Below is a small trained network, with its code and all its weights. Each question gives an input and a class and asks what happens when units are switched off, that is, made to give their printed mean instead of their output.

import numpy as np


def w(rows, s, z=0):
    codes = np.array(rows[::2]) - 128.0
    scale = np.full(codes.shape[1], s)
    scale[-1] = z or s
    return codes * scale


def norm(h):
    return h / np.sqrt((h * h).mean(-1, keepdims=True) + 1e-5)


def f(y):
    return y / 2 * (1 + np.tanh(0.7978845608 * (y + 0.044715 * y**3)))


def log_softmax(a):
    a = a - a.max(-1, keepdims=True)
    return a - np.log(np.exp(a).sum(-1, keepdims=True))


def net(x, mask):
    res = np.array(x, float).reshape(1, 3) / 4 @ E
    u = 0
    for l in range(2):
        y = f(norm(res) @ A[l][:, :-1].T + A[l][:, -1])
        res = res + np.where(mask[u : u + 10], y, B[l][:, -1]) @ B[l][:, :-1]
        u += 10
    return log_softmax(norm(res)[-1] @ U[:, :-1].T + U[:, -1])


A, B = {}, {}
E = w([
[129,48,254],'x0',
[35,171,88],'x1',
[103,57,33],'x2',
],0.0074)
A[0] = w([
[205,141,106,60],'L0N1',
[138,188,136,70],'L0N2',
[167,147,126,35],'L0N3',
[44,102,89,11],'L0N4',
[4,132,123,2],'L0N5',
[208,132,100,170],'L0N6',
[167,183,121,189],'L0N7',
[151,165,156,102],'L0N8',
[111,77,93,180],'L0N9',
[143,98,173,68],'L0N10',
],0.019,0.0032)
B[0] = w([
[108,34,101,205],'L0N1',
[45,214,137,185],'L0N2',
[111,104,80,139],'L0N3',
[174,104,53,223],'L0N4',
[255,151,19,249],'L0N5',
[56,39,49,252],'L0N6',
[18,114,190,239],'L0N7',
[83,84,110,183],'L0N8',
[28,144,41,232],'L0N9',
[213,76,207,209],'L0N10',
],0.0087,0.0046)
A[1] = w([
[125,97,156,105],'L1N1',
[132,34,146,82],'L1N2',
[158,67,205,153],'L1N3',
[228,63,150,109],'L1N4',
[250,219,81,225],'L1N5',
[85,61,67,27],'L1N6',
[93,140,132,76],'L1N7',
[95,208,64,41],'L1N8',
[72,71,175,203],'L1N9',
[131,147,151,2],'L1N10',
],0.016,0.004)
B[1] = w([
[181,148,100,152],'L1N1',
[166,100,160,222],'L1N2',
[185,99,151,235],'L1N3',
[82,237,194,216],'L1N4',
[76,4,142,221],'L1N5',
[184,108,108,239],'L1N6',
[132,176,108,130],'L1N7',
[145,107,210,201],'L1N8',
[158,113,60,254],'L1N9',
[119,106,125,111],'L1N10',
],0.012,0.007)
U = w([
[68,65,206,99],'0',
[168,186,107,37],'1',
[135,122,196,66],'2',
[167,191,111,2],'3',
[25,200,176,118],'4',
[249,109,222,194],'5',
[95,37,44,211],'6',
],0.02,0.0096)

Each question gives the input, the list of numbers given to net, and the class t.
The units are the neurons (one row each of A and B). Each row of codes is followed by its name. A weight is (code - 128) times the scale printed after its matrix; where a second scale follows, it is the last column's (A, B and U).
mask holds one flag per neuron, layer by layer. A switched-off neuron (its flag False) gives its mean, the last column of its row in B, instead of its output. The means were averaged over made-up inputs and are rounded, as every weight is.
A unit's drop is (log p(t) with every unit on - log p(t) with that unit switched off) / (log p(t) with every unit on - log p(t) with every unit switched off).
unit that matters most: the unit with the biggest drop
top k neurons: the k neurons with the biggest drops, biggest first
k most important neurons of layer l: the k neurons of layer l with the biggest drops, biggest first
drop of u: that unit's drop, to one decimal
input [-6,8,-5], class 0: unit that matters most	L1N5
input [-7,8,-6], class 4: top 3 neurons	L0N2, L0N7, L0N10
input [0,5,-4], class 0: top 3 neurons	L0N5, L1N5, L1N8
input [-3,7,-6], class 0: 3 most important neurons of layer 0	L0N5, L0N9, L0N6
input [4,-2,5], class 5: 4 most important neurons of layer 0	L0N10, L0N6, L0N7, L0N2
input [-6,8,-8], class 4: top 2 neurons	L0N2, L0N7
input [-5,8,-5], class 0: 3 most important neurons of layer 1	L1N5, L1N8, L1N4
input [0,0,-1], class 4: 3 most important neurons of layer 1	L1N6, L1N5, L1N3
input [-2,-7,-5], class 6: 2 most important neurons of layer 0	L0N6, L0N7
input [-8,7,-3], class 0: 3 most important neurons of layer 1	L1N5, L1N8, L1N9
input [-8,1,0], class 4: 2 most important neurons of layer 1	L1N9, L1N5
input [-1,5,-4], class 0: 2 most important neurons of layer 0	L0N5, L0N2
input [5,-2,3], class 5: drop of L1N9	0.0
input [-3,2,-1], class 0: drop of L1N5	0.1
input [-1,3,-2], class 0: drop of L1N8	0.3
